Below are the code and all the weights of a small trained network. Each question names an input and a class and asks about switching units off, where a switched-off unit gives its printed mean instead of its output.

import numpy as np


def w(rows, s, z=0):
    codes = np.array(rows[::2]) - 128.0
    scale = np.full(codes.shape[1], s)
    scale[-1] = z or s
    return codes * scale


def f(y):
    return np.maximum(y, 0)


def log_softmax(a):
    a = a - a.max(-1, keepdims=True)
    return a - np.log(np.exp(a).sum(-1, keepdims=True))


def net(x, mask):
    res = np.array(x, float).reshape(1, 4) / 4 @ E
    y = f(res @ A[0][:, :-1].T + A[0][:, -1])
    res = res + np.where(mask, y, B[0][:, -1]) @ B[0][:, :-1]
    return log_softmax(res[-1] @ U[:, :-1].T + U[:, -1])


A, B = {}, {}
E = w([
[117,189,164,50,213,55,179,133,247],'x0',
[163,176,118,155,132,122,113,144,130],'x1',
[173,195,152,2,128,124,86,33,90],'x2',
[67,130,22,64,58,102,51,196,131],'x3',
],0.008)
A[0] = w([
[71,94,52,237,114,134,138,249,123,252],'N1',
[151,114,181,198,223,75,233,158,213,203],'N2',
[134,118,171,180,130,167,138,90,88,156],'N3',
[93,151,96,59,105,33,150,190,175,101],'N4',
[96,137,93,64,155,64,99,187,206,101],'N5',
[111,121,63,60,106,105,105,116,123,151],'N6',
[136,121,164,172,125,235,113,80,80,189],'N7',
[108,79,97,226,101,124,95,204,129,186],'N8',
[85,87,115,164,122,123,143,171,122,181],'N9',
[184,84,147,157,140,177,169,109,68,164],'N10',
[171,106,157,159,112,224,154,90,69,169],'N11',
[171,191,214,87,232,132,145,70,150,160],'N12',
[197,162,218,111,253,94,232,43,173,158],'N13',
[113,99,123,168,167,81,184,171,203,191],'N14',
[201,82,185,178,127,184,167,88,57,187],'N15',
[162,163,140,44,137,144,73,48,85,235],'N16',
[117,109,42,101,60,145,38,108,47,180],'N17',
[112,95,17,163,50,189,43,174,108,156],'N18',
],0.0059,0.0029)
B[0] = w([
[72,52,118,173,134,66,77,157,212,222],'N1',
[50,119,164,217,131,135,216,148,122,225],'N2',
[125,161,35,124,188,198,91,153,198,168],'N3',
[139,189,60,90,205,206,85,129,200,178],'N4',
[144,159,75,83,237,221,91,129,225,181],'N5',
[170,174,80,64,134,140,150,121,76,166],'N6',
[176,159,69,78,152,177,68,135,138,181],'N7',
[89,32,129,123,150,84,62,146,189,194],'N8',
[95,90,109,152,154,94,100,162,184,168],'N9',
[114,165,66,111,189,170,68,175,188,173],'N10',
[203,204,86,82,203,188,70,139,141,181],'N11',
[103,48,226,133,92,99,90,69,212,226],'N12',
[89,41,234,170,57,72,99,75,180,254],'N13',
[71,177,144,206,178,187,179,176,116,186],'N14',
[150,178,57,103,212,218,35,138,222,195],'N15',
[255,145,145,27,88,77,67,33,87,204],'N16',
[190,136,104,60,58,69,175,114,56,197],'N17',
[151,55,143,143,60,30,63,130,120,205],'N18',
],0.005,0.011)
U = w([
[111,142,58,157,207,202,109,208,168,253],'0',
[124,56,169,146,49,21,88,102,152,156],'1',
[182,204,108,57,170,198,101,78,131,102],'2',
[177,150,93,88,19,78,148,130,2,47],'3',
[73,129,179,222,133,147,220,145,127,32],'4',
],0.0069,0.00079)

Each question gives the input, the list of numbers given to net, and the class t.
The units are the neurons (one row each of A and B). Each row of codes is followed by its name. A weight is (code - 128) times the scale printed after its matrix; where a second scale follows, it is the last column's (A, B and U).
mask holds one flag per neuron, in row order. A switched-off neuron (its flag False) gives its mean, the last column of its row in B, instead of its output. The means were averaged over made-up inputs and are rounded, as every weight is.
A unit's drop is (log p(t) with every unit on - log p(t) with that unit switched off) / (log p(t) with every unit on - log p(t) with every unit switched off).
The circuit of an input: a set's keep is (log p(t) with only the set's units on - log p(t) with every unit switched off) / (log p(t) with every unit on - log p(t) with every unit switched off). Starting from the 12 units with the biggest drops (on a tie, the unit counted first), units are removed one at a time, each time the one whose removal leaves the highest keep (on an exact tie, the one counted first), for as long as the keep stays at least 0.8.
units of the circuit, in order: the units of the circuit, biggest drop first
k most important neurons: the k neurons with the biggest drops, biggest first
drop when u is switched off: that unit's drop, to one decimal
input [-1,6,-3,-7], class 0: units of the circuit, in order -> (N15, N10)
input [2,-4,7,-6], class 1: units of the circuit, in order -> (N13)
input [-2,-4,-6,-2], class 0: units of the circuit, in order -> (N13, N12)
input [7,-4,2,3], class 2: units of the circuit, in order -> (N1, N4)
input [-2,7,-3,-7], class 0: units of the circuit, in order -> (N15, N10)
input [7,3,-1,-8], class 4: 2 most important neurons -> (N2, N14)
input [-7,-6,1,7], class 3: 4 most important neurons -> (N17, N13, N12, N6)
input [4,0,0,-5], class 4: 2 most important neurons -> (N2, N18)
input [3,1,6,-8], class 1: 2 most important neurons -> (N13, N12)
input [-8,3,5,2], class 3: 2 most important neurons -> (N17, N18)
input [4,-2,6,-1], class 1: drop when N12 is switched off -> 0.3
input [-1,-6,8,7], class 3: drop when N15 is switched off -> 0.1
input [8,-8,4,7], class 2: drop when N14 is switched off -> 0.0
input [-7,6,1,6], class 3: units of the circuit, in order -> (N17)
input [8,-5,-4,-6], class 4: 2 most important neurons -> (N2, N14)
